Below are the code and all the weights of a small trained network. Each question names an input and a class and asks about switching units off, where a switched-off unit gives its printed mean instead of its output.

import numpy as np


def w(rows, s, z=0):
    codes = np.array(rows[::2]) - 128.0
    scale = np.full(codes.shape[1], s)
    scale[-1] = z or s
    return codes * scale


def f(y):
    return y / 2 * (1 + np.tanh(0.7978845608 * (y + 0.044715 * y**3)))


def log_softmax(a):
    a = a - a.max(-1, keepdims=True)
    return a - np.log(np.exp(a).sum(-1, keepdims=True))


def net(x, mask):
    res = np.array(x, float).reshape(1, 7) / 4 @ E
    y = f(res @ A[0][:, :-1].T + A[0][:, -1])
    res = res + np.where(mask, y, B[0][:, -1]) @ B[0][:, :-1]
    return log_softmax(res[-1] @ U[:, :-1].T + U[:, -1])


A, B = {}, {}
E = w([
[1,208,53,245,174,42,65,205,107,187,159],'x0',
[115,132,162,149,176,157,131,101,128,169,37],'x1',
[131,60,94,123,31,74,42,172,35,146,161],'x2',
[108,146,136,9,140,218,96,210,73,135,74],'x3',
[148,198,44,152,124,149,193,24,108,22,179],'x4',
[102,186,78,143,231,96,74,27,161,182,73],'x5',
[27,108,227,142,36,141,98,106,82,173,142],'x6',
],0.0045)
A[0] = w([
[138,125,141,120,114,128,142,142,126,117,135,179],'neuron 0',
[119,154,128,116,251,142,131,125,168,154,95,221],'neuron 1',
[139,124,134,117,128,136,135,129,125,126,122,158],'neuron 2',
[120,132,123,142,150,128,115,112,109,132,116,98],'neuron 3',
[122,121,141,116,116,136,130,119,130,126,125,158],'neuron 4',
[113,116,127,119,118,131,113,138,116,124,126,119],'neuron 5',
[124,118,136,130,124,128,128,123,129,127,125,167],'neuron 6',
[132,129,122,129,127,130,130,136,130,130,132,145],'neuron 7',
[112,138,117,153,122,124,143,100,129,117,131,115],'neuron 8',
[114,119,153,110,117,135,111,137,115,138,118,179],'neuron 9',
[136,128,118,138,122,126,119,122,125,132,129,124],'neuron 10',
[124,127,136,128,126,128,129,129,128,123,126,136],'neuron 11',
[125,118,112,138,126,120,125,163,133,133,133,111],'neuron 12',
[147,139,122,120,126,117,145,109,125,113,136,61],'neuron 13',
[131,134,122,123,145,129,119,127,134,133,128,166],'neuron 14',
[119,138,134,118,133,129,122,140,129,136,132,93],'neuron 15',
[176,127,125,100,140,148,158,110,118,108,113,210],'neuron 16',
[128,126,128,128,132,127,124,125,127,128,128,145],'neuron 17',
[91,119,179,55,96,158,84,155,100,151,111,205],'neuron 18',
[83,155,72,144,145,133,112,186,95,126,130,218],'neuron 19',
[139,132,118,124,153,146,141,126,139,130,113,124],'neuron 20',
[150,100,156,122,96,120,131,114,143,127,136,226],'neuron 21',
[124,124,140,104,118,143,133,122,130,127,123,120],'neuron 22',
[195,123,139,63,142,176,181,98,126,93,104,252],'neuron 23',
[112,129,212,118,118,149,189,155,166,127,136,204],'neuron 24',
[133,122,133,128,128,118,115,121,132,136,126,152],'neuron 25',
[156,104,146,153,145,107,94,83,140,164,102,194],'neuron 26',
[138,127,135,110,102,129,134,150,122,109,152,150],'neuron 27',
[74,160,127,162,166,142,159,23,135,121,117,213],'neuron 28',
[117,121,143,137,130,127,131,141,122,134,120,123],'neuron 29',
[120,121,122,144,125,120,127,113,136,118,130,120],'neuron 30',
[94,113,172,170,139,131,126,189,111,169,91,131],'neuron 31',
[112,119,135,111,113,130,108,134,111,133,129,149],'neuron 32',
[134,119,120,138,125,125,120,126,136,138,121,121],'neuron 33',
[122,118,137,137,127,128,133,131,124,131,118,144],'neuron 34',
],0.017,0.0019)
B[0] = w([
[126,130,129,128,121,128,143,136,159,136,122,149],'neuron 0',
[59,154,5,129,172,101,129,104,146,96,120,244],'neuron 1',
[129,113,137,138,122,125,131,140,133,123,139,138],'neuron 2',
[137,130,119,125,129,115,145,146,147,139,128,140],'neuron 3',
[145,130,134,129,125,132,128,138,131,143,131,138],'neuron 4',
[127,154,126,136,123,129,128,141,118,135,132,143],'neuron 5',
[138,132,127,124,133,135,133,132,131,135,129,133],'neuron 6',
[122,131,131,128,122,122,130,126,126,119,124,131],'neuron 7',
[135,118,154,122,139,113,126,81,118,139,145,154],'neuron 8',
[135,139,133,130,117,147,110,143,98,151,131,162],'neuron 9',
[124,119,141,123,148,122,128,114,131,128,127,131],'neuron 10',
[133,128,126,126,124,132,130,128,133,131,129,129],'neuron 11',
[128,146,141,115,129,118,120,134,106,103,128,147],'neuron 12',
[97,118,137,133,120,149,107,120,113,136,115,145],'neuron 13',
[121,128,109,138,129,117,135,134,118,129,125,139],'neuron 14',
[120,129,120,142,120,141,123,133,118,126,129,132],'neuron 15',
[113,91,150,128,109,137,118,155,133,66,120,190],'neuron 16',
[126,128,129,135,131,128,134,131,124,128,126,130],'neuron 17',
[144,180,130,134,120,176,77,144,30,200,133,232],'neuron 18',
[134,165,122,120,126,100,130,236,139,59,119,213],'neuron 19',
[111,135,107,126,130,117,120,131,129,111,129,150],'neuron 20',
[147,134,122,129,159,126,147,161,145,159,113,169],'neuron 21',
[145,118,143,136,117,128,124,133,124,131,131,141],'neuron 22',
[135,50,191,125,88,117,116,175,137,19,130,248],'neuron 23',
[145,106,137,128,122,149,189,131,216,165,113,187],'neuron 24',
[136,122,121,135,142,128,135,134,114,136,122,133],'neuron 25',
[161,99,98,132,191,112,133,159,106,189,102,175],'neuron 26',
[121,149,119,131,133,132,152,133,173,130,116,166],'neuron 27',
[165,202,210,127,92,83,168,93,145,143,184,238],'neuron 28',
[135,131,133,123,115,146,127,132,128,132,125,136],'neuron 29',
[134,119,136,102,139,116,128,98,116,145,127,137],'neuron 30',
[140,120,159,120,73,222,101,142,105,140,128,203],'neuron 31',
[137,160,120,124,138,136,123,146,108,133,129,154],'neuron 32',
[140,120,128,120,139,118,132,126,115,135,118,130],'neuron 33',
[139,130,132,120,124,137,128,131,132,136,128,132],'neuron 34',
],0.027,0.011)
U = w([
[130,158,96,147,198,74,204,94,212,171,133,229],'0',
[118,44,144,120,102,169,147,145,198,102,83,125],'1',
[203,119,222,121,75,124,116,148,91,128,160,152],'2',
[105,89,55,148,221,139,72,101,69,189,68,51],'3',
[123,199,90,124,126,195,86,148,72,195,105,103],'4',
[133,146,165,139,95,140,130,3,107,187,174,8],'5',
[52,132,88,102,134,85,98,137,131,50,141,169],'6',
],0.006,0.0011)

Each question gives the input, the list of numbers given to net, and the class t.
The units are the neurons (one row each of A and B). Each row of codes is followed by its name. A weight is (code - 128) times the scale printed after its matrix; where a second scale follows, it is the last column's (A, B and U).
mask holds one flag per neuron, in row order. A switched-off neuron (its flag False) gives its mean, the last column of its row in B, instead of its output. The means were averaged over made-up inputs and are rounded, as every weight is.
A unit's drop is (log p(t) with every unit on - log p(t) with that unit switched off) / (log p(t) with every unit on - log p(t) with every unit switched off).
The circuit of an input: a set's keep is (log p(t) with only the set's units on - log p(t) with every unit switched off) / (log p(t) with every unit on - log p(t) with every unit switched off). Starting from the 12 units with the biggest drops (on a tie, the unit counted first), units are removed one at a time, each time the one whose removal leaves the highest keep (on an exact tie, the one counted first), for as long as the keep stays at least 0.8.
units of the circuit, in order: the units of the circuit, biggest drop first
most important unit: the unit with the biggest drop
top k neurons: the k neurons with the biggest drops, biggest first
drop of u: that unit's drop, to one decimal
input [8,-1,-7,-6,8,-4,-6], class 0: top 2 neurons => [neuron 28; neuron 23]
input [-1,2,6,-6,1,-1,4], class 3: units of the circuit, in order => [neuron 28; neuron 19]
input [3,-2,-7,5,-8,6,-1], class 3: top neuron => [neuron 1]
input [-3,0,6,-3,4,-2,1], class 1: top 2 neurons => [neuron 28; neuron 18]
input [-1,6,-6,5,-8,8,-1], class 3: units of the circuit, in order => [neuron 1; neuron 26]
input [-5,-5,-4,-2,-4,6,-2], class 6: top 3 neurons => [neuron 1; neuron 23; neuron 31]
input [7,4,-3,-8,6,0,3], class 5: units of the circuit, in order => [neuron 28; neuron 23]
input [4,2,6,-6,-2,-1,1], class 4: top 3 neurons => [neuron 23; neuron 28; neuron 16]
input [6,-6,-8,2,-1,8,-4], class 0: top 4 neurons => [neuron 28; neuron 23; neuron 16; neuron 31]
input [6,1,-3,-2,7,3,6], class 0: units of the circuit, in order => [neuron 18; neuron 23]
input [3,4,0,-5,6,5,3], class 5: units of the circuit, in order => [neuron 8; neuron 19]
input [6,2,-8,-7,-3,8,8], class 0: units of the circuit, in order => [neuron 1; neuron 28]
input [2,2,2,-1,1,-2,-3], class 6: units of the circuit, in order => [neuron 18; neuron 24]
input [8,2,6,2,5,7,8], class 2: units of the circuit, in order => [neuron 1]
input [2,-5,5,-2,6,-6,-1], class 6: top 4 neurons => [neuron 18; neuron 28; neuron 24; neuron 26]
input [-1,-6,8,5,1,4,-8], class 6: top 4 neurons => [neuron 28; neuron 31; neuron 18; neuron 24]
input [3,0,0,-3,5,2,-3], class 0: top 3 neurons => [neuron 18; neuron 23; neuron 31]
input [-8,4,2,-8,-7,3,1], class 1: top 3 neurons => [neuron 28; neuron 1; neuron 18]
input [-1,1,-4,2,-4,-2,0], class 1: top 2 neurons => [neuron 24; neuron 28]
input [2,-2,-8,-3,1,-3,-5], class 6: units of the circuit, in order => [neuron 1]
input [-7,8,-5,6,-3,-1,-4], class 1: top 2 neurons => [neuron 24; neuron 23]
input [2,3,-3,0,-6,1,-7], class 3: top 4 neurons => [neuron 23; neuron 28; neuron 26; neuron 16]
input [0,-1,-6,-4,5,2,-8], class 6: top 2 neurons => [neuron 1; neuron 23]
input [3,-1,-1,5,8,7,5], class 0: drop of neuron 28 => 0.2
input [2,2,6,1,-3,-1,-2], class 4: drop of neuron 23 => 0.8
input [-3,-1,3,7,-1,6,-3], class 6: drop of neuron 23 => 0.4
input [7,3,7,-1,-5,8,2], class 4: most important unit => neuron 31
